Below is a small trained network, with its code and all its weights. Each question gives an input and a target symbol and asks what happens when units are switched off, that is, made to give their printed mean instead of their output.

import numpy as np


def w(rows, s, z=0):
    codes = np.array(rows[::2]) - 128.0
    scale = np.full(codes.shape[1], s)
    scale[-1] = z or s
    return codes * scale


def f(y):
    return y / 2 * (1 + np.tanh(0.7978845608 * (y + 0.044715 * y**3)))


def softmax(a):
    e = np.exp(a - a.max(-1, keepdims=True))
    return e / e.sum(-1, keepdims=True)


def log_softmax(a):
    a = a - a.max(-1, keepdims=True)
    return a - np.log(np.exp(a).sum(-1, keepdims=True))


def net(x, mask):
    ids = ['αβγδζηλπστφψω'.index(c) for c in x.split()]
    T = len(ids)
    res = E[ids] + P[:T]
    u = 0
    for l in range(2):
        r = res
        for j in range(3):
            rows = slice(2 * j, 2 * j + 2)
            q, k, v = (r @ M[l][rows].T for M in (Q, K, V))
            z = softmax(np.where(np.tri(T) > 0, q @ k.T / 2**0.5, -1e9)) @ v
            o = O[l][rows]
            res = res + np.where(mask[u + j], z, o[:, -1]) @ o[:, :-1]
        u += 3
        y = f(res @ A[l][:, :-1].T + A[l][:, -1])
        res = res + np.where(mask[u : u + 16], y, B[l][:, -1]) @ B[l][:, :-1]
        u += 16
    return log_softmax(res[-1] @ U[:, :-1].T + U[:, -1])


Q, K, V, O, A, B = {}, {}, {}, {}, {}, {}
E = w([
[109,129,107],'α',
[110,129,106],'β',
[111,117,91],'γ',
[150,167,149],'δ',
[114,131,125],'ζ',
[112,130,107],'η',
[183,161,136],'λ',
[125,131,104],'π',
[85,116,130],'σ',
[125,131,105],'τ',
[172,87,151],'φ',
[152,113,5],'ψ',
[187,76,112],'ω',
],0.032)
P = w([
[50,226,155],'0',
[33,234,178],'1',
[61,254,170],'2',
[89,246,145],'3',
[117,234,132],'4',
[140,211,127],'5',
[166,183,121],'6',
[190,152,116],'7',
[207,114,117],'8',
[208,89,123],'9',
[217,75,126],'10',
],0.0057)
Q[0] = w([
[210,74,136],'0.h1',
[220,104,128],'0.h1',
[213,224,2],'0.h2',
[254,50,168],'0.h2',
[116,34,140],'0.h3',
[20,161,87],'0.h3',
],0.007)
K[0] = w([
[139,64,87],'0.h1',
[226,140,100],'0.h1',
[64,83,159],'0.h2',
[235,7,177],'0.h2',
[23,3,131],'0.h3',
[83,144,17],'0.h3',
],0.0068)
V[0] = w([
[156,55,243],'0.h1',
[172,132,194],'0.h1',
[85,136,26],'0.h2',
[228,83,104],'0.h2',
[171,156,233],'0.h3',
[253,58,202],'0.h3',
],0.0061)
O[0] = w([
[112,70,127,2],'0.h1',
[60,97,158,71],'0.h1',
[93,155,73,190],'0.h2',
[121,122,143,105],'0.h2',
[162,74,3,50],'0.h3',
[121,189,150,38],'0.h3',
],0.0065,0.0053)
A[0] = w([
[83,85,148,190],'0.n1',
[59,162,147,84],'0.n2',
[104,221,46,149],'0.n3',
[167,223,88,87],'0.n4',
[153,40,199,3],'0.n5',
[66,176,219,131],'0.n6',
[48,17,136,248],'0.n7',
[166,21,79,66],'0.n8',
[252,172,190,89],'0.n9',
[85,110,111,15],'0.n10',
[153,50,182,23],'0.n11',
[195,123,120,106],'0.n12',
[116,31,76,136],'0.n13',
[44,110,63,22],'0.n14',
[90,164,44,123],'0.n15',
[151,109,73,62],'0.n16',
],0.011,0.0058)
B[0] = w([
[194,152,120,138],'0.n1',
[151,58,105,140],'0.n2',
[154,85,139,255],'0.n3',
[81,100,153,195],'0.n4',
[139,91,185,135],'0.n5',
[61,135,65,151],'0.n6',
[255,189,163,153],'0.n7',
[57,43,64,149],'0.n8',
[13,87,173,166],'0.n9',
[87,98,208,115],'0.n10',
[70,73,183,132],'0.n11',
[93,34,153,151],'0.n12',
[118,120,130,145],'0.n13',
[30,161,188,138],'0.n14',
[115,110,158,205],'0.n15',
[129,141,105,144],'0.n16',
],0.0076,0.01)
Q[1] = w([
[125,92,34],'1.h1',
[97,181,101],'1.h1',
[93,220,73],'1.h2',
[107,138,10],'1.h2',
[159,115,91],'1.h3',
[139,212,62],'1.h3',
],0.012)
K[1] = w([
[174,111,112],'1.h1',
[118,72,206],'1.h1',
[155,5,89],'1.h2',
[10,76,116],'1.h2',
[79,188,157],'1.h3',
[80,48,101],'1.h3',
],0.014)
V[1] = w([
[205,231,162],'1.h1',
[169,52,77],'1.h1',
[131,160,28],'1.h2',
[79,111,154],'1.h2',
[122,165,69],'1.h3',
[236,2,44],'1.h3',
],0.0072)
O[1] = w([
[123,245,146,4],'1.h1',
[214,120,56,171],'1.h1',
[41,171,12,148],'1.h2',
[138,111,166,172],'1.h2',
[208,181,1,132],'1.h3',
[57,71,67,148],'1.h3',
],0.006,0.0044)
A[1] = w([
[105,158,194,220],'1.n1',
[152,165,125,176],'1.n2',
[139,72,127,157],'1.n3',
[142,97,130,92],'1.n4',
[129,104,50,67],'1.n5',
[111,151,99,207],'1.n6',
[157,159,131,166],'1.n7',
[90,190,170,85],'1.n8',
[141,140,104,130],'1.n9',
[76,143,107,94],'1.n10',
[124,118,163,116],'1.n11',
[130,249,77,28],'1.n12',
[194,115,150,116],'1.n13',
[171,112,81,132],'1.n14',
[84,103,167,1],'1.n15',
[89,108,97,159],'1.n16',
],0.016,0.0084)
B[1] = w([
[209,116,170,216],'1.n1',
[174,254,156,155],'1.n2',
[141,137,106,255],'1.n3',
[134,207,133,162],'1.n4',
[137,143,181,250],'1.n5',
[117,169,54,209],'1.n6',
[181,236,168,147],'1.n7',
[13,232,129,143],'1.n8',
[129,128,106,147],'1.n9',
[98,208,151,150],'1.n10',
[151,120,39,154],'1.n11',
[221,10,99,164],'1.n12',
[50,125,109,153],'1.n13',
[111,201,157,212],'1.n14',
[144,235,122,156],'1.n15',
[95,101,133,236],'1.n16',
],0.0089,0.0085)
U = w([
[123,135,124,32],'α',
[121,136,122,10],'β',
[116,136,127,20],'γ',
[61,175,185,19],'δ',
[182,131,83,210],'ζ',
[141,142,111,114],'η',
[98,136,200,221],'λ',
[151,132,97,203],'π',
[159,169,129,48],'σ',
[151,138,101,203],'τ',
[183,61,170,170],'φ',
[40,128,82,254],'ψ',
[98,7,103,162],'ω',
],0.014,0.0034)

Each question gives the input, a string of symbols that net reads in full, and the target symbol t.
The units are the heads (2 rows each of Q, K, V and O) and the neurons (one row each of A and B). Each row of codes is followed by its name. A weight is (code - 128) times the scale printed after its matrix; where a second scale follows, it is the last column's (O, A, B and U).
mask holds one flag per unit, layer by layer, with each layer's heads first. A switched-off unit (its flag False) gives its mean, the last column of its rows in O or B, instead of its output. The means were averaged over made-up inputs and are rounded, as every weight is.
A unit's drop is (log p(t) with every unit on - log p(t) with that unit switched off) / (log p(t) with every unit on - log p(t) with every unit switched off).
The circuit of an input: a set's keep is (log p(t) with only the set's units on - log p(t) with every unit switched off) / (log p(t) with every unit on - log p(t) with every unit switched off). Starting from the 12 units with the biggest drops (on a tie, the unit counted first), units are removed one at a time, each time the one whose removal leaves the highest keep (on an exact tie, the one counted first), for as long as the keep stays at least 0.8.
units of the circuit, in order: the units of the circuit, biggest drop first
unit that matters most: the unit with the biggest drop
top k neurons: the k neurons with the biggest drops, biggest first
top k neurons in layer l: the k neurons of layer l with the biggest drops, biggest first
which heads matter: for each layer, one digit per head in row order, 1 if its drop is at least 0.15 and else 0, layers parted by /
input ζ σ τ, target ζ: top 3 neurons in layer 0 -> 0.n9, 0.n12, 0.n8
input δ ω ω π τ, target ω: unit that matters most -> 1.h3
input ψ δ ζ, target ψ: units of the circuit, in order -> 0.n6, 1.h2
input ψ ζ γ ζ η ψ α ζ ζ π δ, target δ: units of the circuit, in order -> 0.n9, 1.n8
input δ ω ψ ψ β, target ψ: which heads matter -> 000 / 001
input ζ η ζ π τ ζ ψ η ζ ζ ω, target ω: which heads matter -> 000 / 000
input σ φ ζ σ ω σ σ β ζ ψ, target ψ: units of the circuit, in order -> 0.n8, 1.h2
input ζ ψ ω φ π, target ω: top 2 neurons -> 0.n7, 0.n9
input ζ β η δ π δ τ ψ α, target ψ: which heads matter -> 001 / 011
input φ φ λ, target λ: top 4 neurons in layer 0 -> 0.n9, 0.n3, 0.n2, 0.n8
input τ η ψ ω ψ η σ π η ω α, target ω: top 3 neurons -> 0.n12, 0.n8, 0.n9
input λ τ φ ζ σ ψ ψ σ τ, target ψ: which heads matter -> 000 / 011
input ζ ζ ζ, target ζ: top 2 neurons in layer 0 -> 0.n9, 0.n12
input ζ α ζ π π λ, target λ: units of the circuit, in order -> 0.n9
input ψ ψ ψ β, target ψ: which heads matter -> 000 / 000
input ψ π τ ζ ζ ζ σ δ ψ ψ γ, target ψ: top 3 neurons -> 0.n8, 0.n3, 0.n12
input ζ λ ζ ω φ ζ τ ψ ζ π, target ψ: which heads matter -> 101 / 011
input ψ ζ ω δ ζ σ π ω α, target ω: top 4 neurons -> 0.n8, 0.n12, 0.n9, 0.n3
input ω ζ ω δ γ, target ω: which heads matter -> 010 / 001
input ζ ψ α, target ψ: unit that matters most -> 0.n6
input δ φ τ ζ, target φ: top 2 neurons -> 0.n8, 0.n11
